Here is a tiny trained network, its code and every weight. The questions are about switching its units off for an input and a target symbol, where a switched-off unit gives its printed mean instead of its output.

import numpy as np


def w(rows, s, z=0):
    codes = np.array(rows[::2]) - 128.0
    scale = np.full(codes.shape[1], s)
    scale[-1] = z or s
    return codes * scale


def f(y):
    return np.maximum(y, 0)


def softmax(a):
    e = np.exp(a - a.max(-1, keepdims=True))
    return e / e.sum(-1, keepdims=True)


def log_softmax(a):
    a = a - a.max(-1, keepdims=True)
    return a - np.log(np.exp(a).sum(-1, keepdims=True))


def net(x, mask):
    ids = ['αβεζλπφψω'.index(c) for c in x.split()]
    T = len(ids)
    res = E[ids] + P[:T]
    u = 0
    for l in range(2):
        r = res
        for j in range(2):
            rows = slice(3 * j, 3 * j + 3)
            q, k, v = (r @ M[l][rows].T for M in (Q, K, V))
            z = softmax(np.where(np.tri(T) > 0, q @ k.T / 3**0.5, -1e9)) @ v
            o = O[l][rows]
            res = res + np.where(mask[u + j], z, o[:, -1]) @ o[:, :-1]
        u += 2
        y = f(res @ A[l][:, :-1].T + A[l][:, -1])
        res = res + np.where(mask[u : u + 8], y, B[l][:, -1]) @ B[l][:, :-1]
        u += 8
    return log_softmax(res[-1] @ U[:, :-1].T + U[:, -1])


Q, K, V, O, A, B = {}, {}, {}, {}, {}, {}
E = w([
[140,126,131,117],'α',
[74,168,126,153],'β',
[118,142,108,134],'ε',
[167,79,169,251],'ζ',
[111,116,120,145],'λ',
[153,206,153,160],'π',
[123,134,137,157],'φ',
[137,101,127,107],'ψ',
[147,165,125,105],'ω',
],0.031)
P = w([
[95,126,84,139],'0',
[77,127,88,123],'1',
[95,182,253,82],'2',
[117,122,55,152],'3',
[69,135,78,103],'4',
[102,178,240,97],'5',
[125,125,38,172],'6',
[51,139,71,88],'7',
[117,171,235,111],'8',
[152,127,7,193],'9',
[1,150,69,82],'10',
[129,166,227,113],'11',
],0.0091)
Q[0] = w([
[57,172,77,99],'L0H0',
[147,95,11,196],'L0H0',
[57,74,196,32],'L0H0',
[22,111,133,127],'L0H1',
[234,61,148,121],'L0H1',
[214,104,17,209],'L0H1',
],0.012)
K[0] = w([
[87,138,84,89],'L0H0',
[40,113,99,177],'L0H0',
[156,84,119,97],'L0H0',
[76,115,82,114],'L0H1',
[137,106,188,130],'L0H1',
[129,114,118,250],'L0H1',
],0.023)
V[0] = w([
[33,184,132,121],'L0H0',
[253,85,105,179],'L0H0',
[126,108,189,114],'L0H0',
[172,163,44,87],'L0H1',
[183,90,135,161],'L0H1',
[74,195,77,132],'L0H1',
],0.007)
O[0] = w([
[40,190,176,254,252],'L0H0',
[188,157,146,87,25],'L0H0',
[205,133,105,149,95],'L0H0',
[72,142,170,132,152],'L0H1',
[198,97,92,200,89],'L0H1',
[37,138,138,66,223],'L0H1',
],0.0062,0.0034)
A[0] = w([
[200,117,184,101,55],'L0N0',
[160,142,174,74,136],'L0N1',
[98,132,152,100,254],'L0N2',
[121,95,176,178,83],'L0N3',
[115,151,58,75,150],'L0N4',
[74,113,250,80,124],'L0N5',
[127,207,108,112,59],'L0N6',
[100,40,61,71,144],'L0N7',
],0.013,0.0069)
B[0] = w([
[141,192,166,138,144],'L0N0',
[82,56,154,161,155],'L0N1',
[157,163,169,143,248],'L0N2',
[148,147,86,90,153],'L0N3',
[91,66,78,116,176],'L0N4',
[204,112,116,129,232],'L0N5',
[135,169,67,68,187],'L0N6',
[110,86,250,68,149],'L0N7',
],0.013,0.011)
Q[1] = w([
[199,106,128,162],'L1H0',
[168,119,141,2],'L1H0',
[146,198,149,134],'L1H0',
[186,43,89,116],'L1H1',
[126,97,17,233],'L1H1',
[225,205,158,119],'L1H1',
],0.0081)
K[1] = w([
[147,89,35,129],'L1H0',
[193,155,138,2],'L1H0',
[123,156,66,146],'L1H0',
[169,60,110,129],'L1H1',
[172,151,75,208],'L1H1',
[111,153,201,111],'L1H1',
],0.0094)
V[1] = w([
[151,142,121,173],'L1H0',
[172,205,231,116],'L1H0',
[78,76,240,254],'L1H0',
[12,186,172,185],'L1H1',
[243,88,171,173],'L1H1',
[140,162,115,190],'L1H1',
],0.0052)
O[1] = w([
[148,129,150,139,143],'L1H0',
[138,113,96,166,252],'L1H0',
[79,129,127,170,12],'L1H0',
[148,120,137,125,150],'L1H1',
[255,110,174,136,163],'L1H1',
[73,142,162,104,116],'L1H1',
],0.0079,0.0034)
A[1] = w([
[97,234,65,177,128],'L1N0',
[234,162,209,204,69],'L1N1',
[171,169,109,117,86],'L1N2',
[69,16,198,207,40],'L1N3',
[163,86,90,78,30],'L1N4',
[164,84,255,197,74],'L1N5',
[85,154,163,180,216],'L1N6',
[64,32,99,171,254],'L1N7',
],0.0097,0.0087)
B[1] = w([
[152,95,60,144,203],'L1N0',
[72,87,125,139,255],'L1N1',
[141,151,157,64,172],'L1N2',
[98,2,100,151,149],'L1N3',
[109,151,103,240,131],'L1N4',
[156,186,94,114,191],'L1N5',
[139,136,151,200,179],'L1N6',
[118,194,182,81,178],'L1N7',
],0.015)
U = w([
[200,162,195,55,192],'α',
[72,67,71,161,109],'β',
[59,189,125,86,52],'ε',
[171,9,97,148,164],'ζ',
[48,58,123,119,125],'λ',
[180,176,95,117,11],'π',
[169,171,169,174,106],'φ',
[104,20,115,68,113],'ψ',
[79,80,60,63,177],'ω',
],0.012,0.011)

Each question gives the input, a string of symbols that net reads in full, and the target symbol t.
The units are the heads (3 rows each of Q, K, V and O) and the neurons (one row each of A and B). Each row of codes is followed by its name. A weight is (code - 128) times the scale printed after its matrix; where a second scale follows, it is the last column's (O, A, B and U).
mask holds one flag per unit, layer by layer, with each layer's heads first. A switched-off unit (its flag False) gives its mean, the last column of its rows in O or B, instead of its output. The means were averaged over made-up inputs and are rounded, as every weight is.
A unit's drop is (log p(t) with every unit on - log p(t) with that unit switched off) / (log p(t) with every unit on - log p(t) with every unit switched off).
The circuit of an input: a set's keep is (log p(t) with only the set's units on - log p(t) with every unit switched off) / (log p(t) with every unit on - log p(t) with every unit switched off). Starting from the 12 units with the biggest drops (on a tie, the unit counted first), units are removed one at a time, each time the one whose removal leaves the highest keep (on an exact tie, the one counted first), for as long as the keep stays at least 0.8.
units of the circuit, in order: the units of the circuit, biggest drop first
unit that matters most: the unit with the biggest drop
k most important neurons of layer l: the k neurons of layer l with the biggest drops, biggest first
drop of u: that unit's drop, to one decimal
input π ω α φ ω β φ π ψ φ β, target β: units of the circuit, in order	L0H0, L1N0
input α ε ω β π ω ψ β π α, target φ: units of the circuit, in order	L1N1, L0H0
input ω ψ ω φ ω β π, target β: units of the circuit, in order	L1N0, L0H0
input φ ε ε, target φ: units of the circuit, in order	L1N6, L0H0, L0N4
input λ π ω ω ω φ ω, target ω: 2 most important neurons of layer 0	L0N5, L0N6
input ψ α λ π φ, target φ: units of the circuit, in order	L1N1, L1N6, L0N6, L0N5
input α β ζ φ λ β β φ λ, target φ: units of the circuit, in order	L0N6, L0N4, L1N6
input π π φ λ ω λ, target α: units of the circuit, in order	L0N5, L1N0
input ψ π ω φ λ π λ φ ψ, target ζ: 4 most important neurons of layer 0	L0N1, L0N6, L0N3, L0N7
input ψ ω ε, target α: 4 most important neurons of layer 0	L0N5, L0N4, L0N6, L0N2
input π α π φ φ α β π ω β φ β, target φ: 3 most important neurons of layer 1	L1N6, L1N3, L1N1
input φ φ α, target φ: unit that matters most	L1N5
input ζ φ λ, target φ: 3 most important neurons of layer 1	L1N0, L1N5, L1N3
input ψ λ α, target ζ: 2 most important neurons of layer 0	L0N7, L0N1
input β β φ λ π β α, target β: most important neuron of layer 1	L1N0
input ζ ω α λ ε ω λ, target ζ: 2 most important neurons of layer 1	L1N1, L1N7
input ω ε ζ ζ ω φ ε, target ζ: 2 most important neurons of layer 0	L0N2, L0N1
input ψ ω ω ψ ω ω ε ω ω λ, target λ: 3 most important neurons of layer 0	L0N6, L0N7, L0N5
input β φ ζ π, target ζ: units of the circuit, in order	L0H1, L1N7
input φ ω π φ φ β φ φ β, target φ: unit that matters most	L0N2
input ψ α λ λ, target λ: 4 most important neurons of layer 1	L1N3, L1N7, L1N0, L1N2
input π λ ω ε α, target α: 2 most important neurons of layer 1	L1N1, L1N0
input α φ ω ω ω ω ω ζ π ψ ω φ, target α: drop of L1N0	0.6
